Here is a tiny trained network, its code and every weight. The questions are about switching its units off for an input and a class, where a switched-off unit gives its printed mean instead of its output.

import numpy as np


def w(rows, s, z=0):
    codes = np.array(rows[::2]) - 128.0
    scale = np.full(codes.shape[1], s)
    scale[-1] = z or s
    return codes * scale


def norm(h):
    return h / np.sqrt((h * h).mean(-1, keepdims=True) + 1e-5)


def f(y):
    return y / 2 * (1 + np.tanh(0.7978845608 * (y + 0.044715 * y**3)))


def log_softmax(a):
    a = a - a.max(-1, keepdims=True)
    return a - np.log(np.exp(a).sum(-1, keepdims=True))


def net(x, mask):
    res = np.array(x, float).reshape(1, 6) / 4 @ E
    u = 0
    for l in range(2):
        y = f(norm(res) @ A[l][:, :-1].T + A[l][:, -1])
        res = res + np.where(mask[u : u + 16], y, B[l][:, -1]) @ B[l][:, :-1]
        u += 16
    return log_softmax(norm(res)[-1] @ U[:, :-1].T + U[:, -1])


A, B = {}, {}
E = w([
[138,104,116,170,152,254,102,103,58,146,140,225],'x0',
[103,105,68,94,89,93,214,150,156,196,133,155],'x1',
[200,157,108,82,135,122,189,31,125,142,146,136],'x2',
[172,234,200,70,112,116,94,170,178,100,107,175],'x3',
[73,154,107,227,146,134,207,168,132,151,46,204],'x4',
[98,159,193,134,136,90,106,73,3,90,83,123],'x5',
],0.0072)
A[0] = w([
[124,139,138,145,139,117,114,160,115,143,103,127,49],'0.n0',
[149,141,119,179,135,148,139,146,200,113,129,107,149],'0.n1',
[142,116,99,111,137,136,122,118,121,144,145,80,63],'0.n2',
[158,169,165,137,134,153,127,54,90,110,123,174,104],'0.n3',
[130,126,65,149,125,167,177,157,165,155,127,248,190],'0.n4',
[147,130,110,120,136,149,144,145,176,139,144,165,158],'0.n5',
[127,157,156,102,126,77,164,162,174,128,113,110,5],'0.n6',
[144,89,92,105,136,111,146,88,152,118,155,69,101],'0.n7',
[125,165,131,143,123,134,133,150,118,112,118,132,9],'0.n8',
[130,125,150,124,126,140,126,98,82,128,133,141,48],'0.n9',
[131,140,183,139,131,153,64,181,144,115,124,148,172],'0.n10',
[85,127,151,192,134,111,160,123,58,122,82,156,161],'0.n11',
[122,153,168,184,136,106,141,127,134,112,97,78,60],'0.n12',
[125,134,123,118,121,150,120,141,128,145,139,140,47],'0.n13',
[120,135,131,147,126,116,155,107,118,139,108,127,30],'0.n14',
[111,126,97,113,120,122,105,129,134,131,128,140,67],'0.n15',
],0.016,0.0017)
B[0] = w([
[81,124,117,59,149,142,165,157,111,97,170,170,146],'0.n0',
[163,120,122,102,152,81,48,79,112,168,29,138,180],'0.n1',
[93,100,143,137,62,119,147,87,124,154,161,158,165],'0.n2',
[161,179,204,132,188,129,75,154,133,167,76,31,225],'0.n3',
[101,128,7,183,127,94,115,159,117,157,117,246,254],'0.n4',
[80,142,117,214,129,108,105,161,48,106,67,82,179],'0.n5',
[98,190,119,54,120,71,109,158,203,103,136,82,193],'0.n6',
[82,136,73,133,88,184,190,107,116,154,172,144,205],'0.n7',
[132,73,168,159,124,115,200,161,126,153,144,120,143],'0.n8',
[148,153,142,100,180,111,84,214,109,150,101,103,168],'0.n9',
[66,87,218,151,87,140,156,109,107,81,156,209,214],'0.n10',
[165,125,11,185,117,85,135,122,86,142,84,159,228],'0.n11',
[93,113,142,165,133,136,76,106,146,134,96,229,174],'0.n12',
[120,117,140,191,157,116,140,92,148,120,148,153,135],'0.n13',
[152,154,154,196,115,172,75,170,157,154,157,153,145],'0.n14',
[172,171,107,125,139,163,149,68,132,60,121,115,130],'0.n15',
],0.013,0.012)
A[1] = w([
[109,157,75,154,128,128,115,142,168,187,131,138,149],'1.n0',
[157,82,56,178,173,146,188,131,159,153,155,175,59],'1.n1',
[153,90,156,113,86,192,207,102,110,148,179,82,3],'1.n2',
[142,128,184,163,159,189,158,88,84,163,181,99,88],'1.n3',
[129,121,55,40,141,98,126,160,154,111,120,68,13],'1.n4',
[164,170,121,123,108,97,157,117,193,131,98,96,118],'1.n5',
[70,147,109,134,104,127,233,127,127,148,150,120,60],'1.n6',
[75,159,182,104,116,93,160,179,165,121,101,110,103],'1.n7',
[108,105,74,152,123,108,173,143,102,84,137,191,17],'1.n8',
[104,150,166,147,118,111,116,115,118,47,128,99,222],'1.n9',
[125,168,107,108,129,131,82,165,119,157,139,116,208],'1.n10',
[105,88,133,94,104,156,136,98,165,99,186,53,112],'1.n11',
[118,127,251,60,166,140,109,182,161,81,149,96,133],'1.n12',
[104,119,188,80,170,133,97,91,159,134,112,145,132],'1.n13',
[151,130,166,127,150,76,84,152,167,111,79,152,225],'1.n14',
[130,122,107,89,123,100,110,110,149,118,167,122,122],'1.n15',
],0.014,0.0025)
B[1] = w([
[77,102,147,81,82,163,184,155,111,40,133,108,245],'1.n0',
[78,121,230,103,107,130,82,135,131,95,122,197,228],'1.n1',
[179,77,122,174,153,95,153,87,137,175,247,119,169],'1.n2',
[136,171,99,90,81,88,186,151,174,72,150,139,167],'1.n3',
[88,167,124,145,158,148,145,133,114,156,69,56,160],'1.n4',
[96,125,143,93,91,101,159,174,169,105,94,137,159],'1.n5',
[189,136,119,150,208,60,87,109,147,170,92,113,189],'1.n6',
[130,176,167,105,61,172,152,118,98,88,133,108,189],'1.n7',
[119,79,96,154,73,207,118,118,147,119,170,152,246],'1.n8',
[201,168,81,101,64,178,84,155,182,183,106,187,176],'1.n9',
[94,111,168,142,106,136,153,96,188,161,90,99,191],'1.n10',
[103,71,75,164,159,103,179,99,94,177,141,141,173],'1.n11',
[208,189,180,84,59,149,146,126,119,69,200,208,222],'1.n12',
[185,115,158,178,199,123,114,202,196,51,108,148,176],'1.n13',
[199,100,121,110,139,182,142,68,93,157,223,84,236],'1.n14',
[114,101,122,177,149,145,143,163,105,130,111,79,147],'1.n15',
],0.014,0.011)
U = w([
[67,71,65,182,53,148,118,157,116,102,104,222,198],'0',
[132,119,116,101,196,77,137,164,132,90,146,100,4],'1',
[232,194,221,70,69,155,125,159,166,67,165,136,169],'2',
[198,148,138,176,182,138,70,160,63,181,46,75,125],'3',
[72,171,96,70,74,97,195,159,187,120,66,8,152],'4',
[137,61,85,137,133,72,198,72,145,182,229,72,180],'5',
[142,89,123,66,200,89,111,127,137,84,142,92,3],'6',
[152,74,126,85,185,94,86,112,200,77,112,115,42],'7',
],0.012,0.0044)

Each question gives the input, the list of numbers given to net, and the class t.
The units are the neurons (one row each of A and B). Each row of codes is followed by its name. A weight is (code - 128) times the scale printed after its matrix; where a second scale follows, it is the last column's (A, B and U).
mask holds one flag per neuron, layer by layer. A switched-off neuron (its flag False) gives its mean, the last column of its row in B, instead of its output. The means were averaged over made-up inputs and are rounded, as every weight is.
A unit's drop is (log p(t) with every unit on - log p(t) with that unit switched off) / (log p(t) with every unit on - log p(t) with every unit switched off).
The circuit of an input: a set's keep is (log p(t) with only the set's units on - log p(t) with every unit switched off) / (log p(t) with every unit on - log p(t) with every unit switched off). Starting from the 12 units with the biggest drops (on a tie, the unit counted first), units are removed one at a time, each time the one whose removal leaves the highest keep (on an exact tie, the one counted first), for as long as the keep stays at least 0.8.
circuit, biggest first: the units of the circuit, biggest drop first
unit that matters most: the unit with the biggest drop
top k neurons: the k neurons with the biggest drops, biggest first
top k neurons in layer l: the k neurons of layer l with the biggest drops, biggest first
drop of u: that unit's drop, to one decimal
input [-3,-8,-3,6,7,0], class 2: top 3 neurons -> (0.n4, 0.n6, 0.n7)
input [1,-8,-2,3,4,-1], class 2: top 2 neurons -> (0.n4, 0.n10)
input [7,-6,2,3,-2,-5], class 2: unit that matters most -> 0.n11
input [-8,6,6,-1,6,6], class 4: top 3 neurons -> (0.n6, 0.n4, 0.n10)
input [-1,-7,3,-3,3,2], class 3: top 2 neurons in layer 0 -> (0.n3, 0.n11)
input [-7,4,8,7,5,1], class 4: top 3 neurons -> (0.n10, 1.n4, 0.n3)
input [-5,8,-1,-2,3,4], class 4: top 3 neurons -> (0.n6, 0.n10, 0.n4)
input [-8,-1,4,-1,-5,8], class 4: circuit, biggest first -> (0.n10, 1.n4)
input [3,8,-7,-1,-6,4], class 5: top 2 neurons in layer 0 -> (0.n3, 0.n4)
input [8,-5,-6,7,0,-1], class 2: circuit, biggest first -> (0.n3, 0.n11)
input [-7,-6,-4,7,5,2], class 2: top 2 neurons in layer 0 -> (0.n4, 0.n6)
input [-3,-4,-5,-4,-7,8], class 2: top 3 neurons in layer 1 -> (1.n11, 1.n8, 1.n9)
input [-1,7,4,6,1,7], class 2: top 2 neurons in layer 0 -> (0.n4, 0.n3)
input [-8,5,5,-2,4,5], class 4: circuit, biggest first -> (0.n6)
input [7,-4,1,-5,8,7], class 3: top 2 neurons -> (0.n3, 0.n9)
input [1,-4,4,-2,-4,2], class 2: top 3 neurons -> (0.n3, 0.n11, 0.n4)
input [8,3,2,2,-4,4], class 2: top 2 neurons -> (0.n3, 1.n12)
input [4,-7,5,5,7,6], class 3: top 2 neurons -> (0.n11, 0.n3)
input [-2,1,7,6,7,4], class 4: top 2 neurons -> (0.n3, 0.n6)
input [-8,7,3,-3,-6,5], class 5: top 2 neurons -> (0.n7, 1.n2)
input [3,5,-7,8,-1,6], class 2: top 2 neurons in layer 0 -> (0.n4, 0.n7)
input [-1,-1,8,-2,7,6], class 3: circuit, biggest first -> (0.n3)
input [-1,7,-7,-5,-6,6], class 5: top 2 neurons -> (0.n4, 0.n12)
input [-2,-2,5,2,1,6], class 3: top 2 neurons -> (0.n11, 0.n10)
input [7,-8,5,-1,-2,-6], class 3: drop of 1.n12 -> 0.1
input [-3,0,8,2,2,-2], class 4: drop of 0.n0 -> 0.0
input [4,5,2,4,-1,3], class 3: circuit, biggest first -> (0.n3)
